Below are the code and all the weights of a small trained network. Each question names an input and a class and asks about switching units off, where a switched-off unit gives its printed mean instead of its output.

import numpy as np


def w(rows, s, z=0):
    codes = np.array(rows[::2]) - 128.0
    scale = np.full(codes.shape[1], s)
    scale[-1] = z or s
    return codes * scale


def norm(h):
    return h / np.sqrt((h * h).mean(-1, keepdims=True) + 1e-5)


def f(y):
    return y / 2 * (1 + np.tanh(0.7978845608 * (y + 0.044715 * y**3)))


def log_softmax(a):
    a = a - a.max(-1, keepdims=True)
    return a - np.log(np.exp(a).sum(-1, keepdims=True))


def net(x, mask):
    res = np.array(x, float).reshape(1, 5) / 4 @ E
    u = 0
    for l in range(4):
        y = f(norm(res) @ A[l][:, :-1].T + A[l][:, -1])
        res = res + np.where(mask[u : u + 9], y, B[l][:, -1]) @ B[l][:, :-1]
        u += 9
    return log_softmax(norm(res)[-1] @ U[:, :-1].T + U[:, -1])


A, B = {}, {}
E = w([
[252,68,112,212,175,78],'x0',
[69,205,22,136,153,53],'x1',
[186,198,99,97,122,200],'x2',
[96,82,87,137,201,223],'x3',
[108,117,89,211,33,128],'x4',
],0.0044)
A[0] = w([
[222,253,118,108,80,171,224],'L0N0',
[108,85,199,136,121,50,207],'L0N1',
[72,203,149,89,90,163,95],'L0N2',
[12,104,161,191,211,128,126],'L0N3',
[141,167,174,215,25,137,22],'L0N4',
[211,76,58,126,161,114,22],'L0N5',
[146,115,167,101,66,36,134],'L0N6',
[223,181,87,117,136,197,186],'L0N7',
[211,193,55,82,96,213,4],'L0N8',
],0.0072,0.0019)
B[0] = w([
[80,34,160,149,168,11,252],'L0N0',
[153,47,106,197,130,82,204],'L0N1',
[124,77,112,22,91,104,194],'L0N2',
[135,38,83,92,111,140,202],'L0N3',
[131,231,207,172,136,92,187],'L0N4',
[193,157,4,88,40,148,174],'L0N5',
[98,70,114,10,138,78,193],'L0N6',
[116,23,148,149,131,42,215],'L0N7',
[36,18,105,196,110,142,190],'L0N8',
],0.0048,0.0038)
A[1] = w([
[144,94,126,75,220,148,202],'L1N0',
[47,146,99,254,93,167,129],'L1N1',
[155,101,120,117,171,154,122],'L1N2',
[179,129,135,159,194,127,149],'L1N3',
[105,107,152,114,224,75,255],'L1N4',
[96,180,82,101,142,108,189],'L1N5',
[197,62,219,94,71,201,236],'L1N6',
[66,124,42,145,155,105,164],'L1N7',
[153,159,61,95,175,92,194],'L1N8',
],0.0087,0.0018)
B[1] = w([
[95,167,133,166,60,213,214],'L1N0',
[157,207,188,175,61,156,198],'L1N1',
[218,63,77,202,126,162,154],'L1N2',
[122,188,116,83,67,76,161],'L1N3',
[154,135,254,144,5,145,254],'L1N4',
[152,165,167,239,147,54,168],'L1N5',
[76,184,140,156,229,62,238],'L1N6',
[110,103,181,144,200,159,246],'L1N7',
[131,126,154,219,153,80,187],'L1N8',
],0.0065,0.0046)
A[2] = w([
[93,79,133,179,188,43,250],'L2N0',
[96,144,181,102,132,83,44],'L2N1',
[116,152,68,157,155,249,24],'L2N2',
[146,118,213,134,60,116,143],'L2N3',
[98,154,139,191,121,109,199],'L2N4',
[36,174,150,47,156,151,119],'L2N5',
[109,73,180,115,101,105,103],'L2N6',
[236,119,56,130,127,111,2],'L2N7',
[2,170,146,30,117,188,111],'L2N8',
],0.0082,0.00083)
B[2] = w([
[75,116,119,96,140,199,255],'L2N0',
[144,161,106,182,137,126,183],'L2N1',
[220,173,111,187,171,254,156],'L2N2',
[107,88,112,145,82,178,229],'L2N3',
[185,75,154,18,171,228,202],'L2N4',
[125,182,99,175,126,100,171],'L2N5',
[137,164,23,85,213,189,203],'L2N6',
[137,178,71,124,87,95,150],'L2N7',
[122,151,65,166,64,117,194],'L2N8',
],0.0059,0.0064)
A[3] = w([
[114,172,185,204,74,141,153],'L3N0',
[138,131,169,71,88,40,143],'L3N1',
[82,194,91,66,107,165,91],'L3N2',
[223,73,108,161,164,70,212],'L3N3',
[103,156,176,175,255,123,165],'L3N4',
[55,75,124,150,94,112,123],'L3N5',
[128,152,169,139,96,159,246],'L3N6',
[99,108,184,119,97,44,3],'L3N7',
[177,191,172,127,91,149,6],'L3N8',
],0.0098,0.0018)
B[3] = w([
[207,1,144,8,127,26,254],'L3N0',
[212,145,51,183,139,244,194],'L3N1',
[134,187,217,249,103,84,171],'L3N2',
[2,182,169,138,74,85,250],'L3N3',
[152,180,129,73,240,6,230],'L3N4',
[78,77,190,126,151,167,241],'L3N5',
[197,125,80,47,91,47,207],'L3N6',
[213,140,78,162,241,214,193],'L3N7',
[176,129,240,109,33,163,139],'L3N8',
],0.0065,0.0046)
U = w([
[92,211,116,203,57,89,148],'0',
[136,153,157,110,216,61,138],'1',
[195,130,93,177,158,213,136],'2',
[79,79,162,135,123,160,133],'3',
[195,114,169,83,61,103,136],'4',
[115,139,94,84,116,153,107],'5',
[105,217,57,5,93,161,8],'6',
[111,202,51,24,98,151,19],'7',
],0.018)

Each question gives the input, the list of numbers given to net, and the class t.
The units are the neurons (one row each of A and B). Each row of codes is followed by its name. A weight is (code - 128) times the scale printed after its matrix; where a second scale follows, it is the last column's (A, B and U).
mask holds one flag per neuron, layer by layer. A switched-off neuron (its flag False) gives its mean, the last column of its row in B, instead of its output. The means were averaged over made-up inputs and are rounded, as every weight is.
A unit's drop is (log p(t) with every unit on - log p(t) with that unit switched off) / (log p(t) with every unit on - log p(t) with every unit switched off).
The circuit of an input: a set's keep is (log p(t) with only the set's units on - log p(t) with every unit switched off) / (log p(t) with every unit on - log p(t) with every unit switched off). Starting from the 12 units with the biggest drops (on a tie, the unit counted first), units are removed one at a time, each time the one whose removal leaves the highest keep (on an exact tie, the one counted first), for as long as the keep stays at least 0.8.
circuit, biggest first: the units of the circuit, biggest drop first
most important unit: the unit with the biggest drop
k most important neurons: the k neurons with the biggest drops, biggest first
top k neurons in layer l: the k neurons of layer l with the biggest drops, biggest first
input [4,8,-8,-2,4], class 1: circuit, biggest first -> L1N7; L3N4
input [-2,-4,0,2,-5], class 4: circuit, biggest first -> L1N7; L1N4
input [5,-6,2,4,0], class 1: circuit, biggest first -> L1N6
input [-7,3,0,1,8], class 4: circuit, biggest first -> L1N1; L3N0
input [3,-4,-5,7,-8], class 4: 4 most important neurons -> L1N0; L1N4; L1N3; L0N8
input [2,3,5,-7,6], class 2: top 2 neurons in layer 3 -> L3N7; L3N1
input [-7,5,-5,2,8], class 4: circuit, biggest first -> L1N1; L3N0
input [-5,2,-3,4,4], class 0: circuit, biggest first -> L2N8; L3N2
input [-5,0,-5,8,2], class 2: 2 most important neurons -> L2N2; L0N0
input [-5,-2,8,1,-5], class 3: 2 most important neurons -> L0N0; L0N8
input [2,-7,5,-7,-7], class 1: top 2 neurons in layer 3 -> L3N4; L3N7
input [3,4,5,0,5], class 3: 3 most important neurons -> L0N0; L0N7; L1N6
input [-5,0,-5,-1,6], class 4: 2 most important neurons -> L0N4; L1N1
input [-7,8,3,-3,6], class 1: circuit, biggest first -> L1N5; L1N7; L3N0
input [2,3,6,2,-8], class 4: 2 most important neurons -> L1N4; L1N0
input [-7,-8,0,3,-3], class 1: circuit, biggest first -> L1N6
input [1,-5,6,-8,-4], class 2: 2 most important neurons -> L0N0; L1N4
input [7,2,-5,2,6], class 0: 3 most important neurons -> L1N4; L0N5; L1N0
input [0,-5,-6,-5,-2], class 3: top 3 neurons in layer 2 -> L2N3; L2N6; L2N0
input [3,2,6,4,-2], class 3: most important unit -> L0N7
input [-2,-1,2,6,-3], class 2: 2 most important neurons -> L2N2; L0N0
input [5,-1,5,0,-8], class 4: 2 most important neurons -> L1N4; L1N0
input [-2,8,-4,0,8], class 1: 2 most important neurons -> L1N7; L1N4
input [0,-2,-8,8,4], class 2: 3 most important neurons -> L0N0; L2N2; L0N7
